Below are the code and all the weights of a small trained network. Each question names an input and a target symbol and asks about switching units off, where a switched-off unit gives its printed mean instead of its output.

import numpy as np


def w(rows, s, z=0):
    codes = np.array(rows[::2]) - 128.0
    scale = np.full(codes.shape[1], s)
    scale[-1] = z or s
    return codes * scale


def norm(h):
    return h / np.sqrt((h * h).mean(-1, keepdims=True) + 1e-5)


def softmax(a):
    e = np.exp(a - a.max(-1, keepdims=True))
    return e / e.sum(-1, keepdims=True)


def log_softmax(a):
    a = a - a.max(-1, keepdims=True)
    return a - np.log(np.exp(a).sum(-1, keepdims=True))


def net(x, mask):
    ids = ['ΓΦαζπτ'.index(c) for c in x.split()]
    T = len(ids)
    res = E[ids] + P[:T]
    u = 0
    for l in range(3):
        r = norm(res)
        for j in range(2):
            rows = slice(4 * j, 4 * j + 4)
            q, k, v = (r @ M[l][rows].T for M in (Q, K, V))
            z = softmax(np.where(np.tri(T) > 0, q @ k.T / 4**0.5, -1e9)) @ v
            o = O[l][rows]
            res = res + np.where(mask[u + j], z, o[:, -1]) @ o[:, :-1]
        u += 2
    return log_softmax(norm(res)[-1] @ U[:, :-1].T + U[:, -1])


Q, K, V, O = {}, {}, {}, {}
E = w([
[122,155,137],'Γ',
[122,141,153],'Φ',
[132,142,144],'α',
[129,138,136],'ζ',
[152,32,153],'π',
[97,162,7],'τ',
],0.016)
P = w([
[97,125,101],'0',
[142,67,27],'1',
[251,134,134],'2',
[65,73,68],'3',
[184,171,110],'4',
[66,116,87],'5',
[150,127,74],'6',
],0.015)
Q[0] = w([
[168,68,137],'0.h0',
[211,139,95],'0.h0',
[186,250,97],'0.h0',
[108,182,220],'0.h0',
[24,157,103],'0.h1',
[122,108,126],'0.h1',
[139,121,124],'0.h1',
[129,122,50],'0.h1',
],0.013)
K[0] = w([
[222,97,213],'0.h0',
[112,42,119],'0.h0',
[2,94,110],'0.h0',
[96,91,224],'0.h0',
[201,213,108],'0.h1',
[55,151,23],'0.h1',
[56,143,222],'0.h1',
[178,134,136],'0.h1',
],0.0096)
V[0] = w([
[229,33,167],'0.h0',
[153,123,218],'0.h0',
[179,185,195],'0.h0',
[41,173,20],'0.h0',
[31,37,68],'0.h1',
[82,52,117],'0.h1',
[185,3,216],'0.h1',
[211,61,83],'0.h1',
],0.007)
O[0] = w([
[105,113,76,74],'0.h0',
[106,213,127,33],'0.h0',
[42,168,168,35],'0.h0',
[225,68,153,254],'0.h0',
[254,34,126,177],'0.h1',
[175,45,121,137],'0.h1',
[18,63,150,57],'0.h1',
[81,66,115,162],'0.h1',
],0.006,0.0056)
Q[1] = w([
[179,143,94],'1.h0',
[202,166,131],'1.h0',
[85,233,179],'1.h0',
[185,103,118],'1.h0',
[171,249,124],'1.h1',
[122,126,143],'1.h1',
[149,138,109],'1.h1',
[205,64,135],'1.h1',
],0.013)
K[1] = w([
[128,204,109],'1.h0',
[55,201,121],'1.h0',
[77,63,157],'1.h0',
[142,216,114],'1.h0',
[151,159,122],'1.h1',
[102,162,193],'1.h1',
[148,135,122],'1.h1',
[143,172,8],'1.h1',
],0.014)
V[1] = w([
[252,80,27],'1.h0',
[244,92,136],'1.h0',
[179,210,60],'1.h0',
[98,169,2],'1.h0',
[80,77,239],'1.h1',
[227,105,244],'1.h1',
[94,112,133],'1.h1',
[130,39,40],'1.h1',
],0.0086)
O[1] = w([
[57,181,44,250],'1.h0',
[13,114,136,215],'1.h0',
[86,173,156,156],'1.h0',
[149,212,110,126],'1.h0',
[255,39,127,82],'1.h1',
[169,62,179,164],'1.h1',
[119,110,109,111],'1.h1',
[28,159,46,195],'1.h1',
],0.0075,0.012)
Q[2] = w([
[113,178,29],'2.h0',
[105,162,205],'2.h0',
[157,83,145],'2.h0',
[117,110,250],'2.h0',
[39,79,183],'2.h1',
[116,99,87],'2.h1',
[196,130,101],'2.h1',
[65,10,89],'2.h1',
],0.014)
K[2] = w([
[99,254,74],'2.h0',
[182,243,235],'2.h0',
[55,80,187],'2.h0',
[187,49,112],'2.h0',
[18,168,136],'2.h1',
[124,80,191],'2.h1',
[202,186,111],'2.h1',
[22,137,201],'2.h1',
],0.0093)
V[2] = w([
[240,154,68],'2.h0',
[205,2,166],'2.h0',
[173,172,133],'2.h0',
[151,197,126],'2.h0',
[123,113,54],'2.h1',
[173,192,113],'2.h1',
[97,68,187],'2.h1',
[206,119,123],'2.h1',
],0.0082)
O[2] = w([
[62,223,47,111],'2.h0',
[205,219,200,3],'2.h0',
[89,129,54,61],'2.h0',
[70,134,64,92],'2.h0',
[191,121,88,220],'2.h1',
[186,180,240,91],'2.h1',
[3,108,29,108],'2.h1',
[139,219,140,108],'2.h1',
],0.0053,0.0041)
U = w([
[37,214,215,43],'Γ',
[101,89,254,153],'Φ',
[128,179,189,31],'α',
[227,132,115,32],'ζ',
[69,23,127,230],'π',
[76,213,53,4],'τ',
],0.01,0.0019)

Each question gives the input, a string of symbols that net reads in full, and the target symbol t.
The units are the heads (4 rows each of Q, K, V and O). Each row of codes is followed by its name. A weight is (code - 128) times the scale printed after its matrix; where a second scale follows, it is the last column's (O and U).
mask holds one flag per head, layer by layer. A switched-off head (its flag False) gives its mean, the last column of its rows in O, instead of its output. The means were averaged over made-up inputs and are rounded, as every weight is.
A unit's drop is (log p(t) with every unit on - log p(t) with that unit switched off) / (log p(t) with every unit on - log p(t) with every unit switched off).
The circuit of an input: a set's keep is (log p(t) with only the set's units on - log p(t) with every unit switched off) / (log p(t) with every unit on - log p(t) with every unit switched off). Starting from all 6 units, units are removed one at a time, each time the one whose removal leaves the highest keep (on an exact tie, the one counted first), for as long as the keep stays at least 0.8.
circuit, biggest first: the units of the circuit, biggest drop first
unit that matters most: the unit with the biggest drop
which heads matter: for each layer, one digit per head in row order, 1 if its drop is at least 0.15 and else 0, layers parted by /
drop when u is switched off: that unit's drop, to one decimal
input α ζ ζ ζ Φ Φ ζ, target ζ: unit that matters most => 1.h0
input π Φ α, target π: which heads matter => 01 / 00 / 00
input α τ π Γ α, target π: which heads matter => 11 / 10 / 10
input Γ ζ τ τ ζ ζ Φ, target ζ: circuit, biggest first => (0.h1; 1.h0)
input Φ α ζ Φ α ζ Γ, target ζ: circuit, biggest first => (1.h0; 0.h0)
input π ζ Φ, target π: which heads matter => 01 / 00 / 00
input ζ π Φ π Φ ζ Φ, target ζ: which heads matter => 01 / 10 / 00
input π Γ π Φ Γ, target π: which heads matter => 01 / 00 / 00
input α ζ Φ ζ ζ ζ α, target ζ: circuit, biggest first => (1.h0; 0.h1)
input Φ π ζ, target π: which heads matter => 01 / 10 / 01
input Γ π Γ, target π: circuit, biggest first => (1.h0; 0.h1; 1.h1)
input ζ Φ ζ α α, target ζ: which heads matter => 10 / 00 / 00
input τ α Γ ζ ζ, target ζ: drop when 2.h1 is switched off => 0.1
input τ α Γ Γ ζ τ π, target τ: drop when 1.h0 is switched off => 0.1
input Γ Φ Γ π ζ, target π: unit that matters most => 0.h1
input ζ α Φ τ τ τ π, target τ: drop when 0.h1 is switched off => 0.1
input Φ α ζ ζ ζ ζ Γ, target ζ: drop when 0.h1 is switched off => 0.4
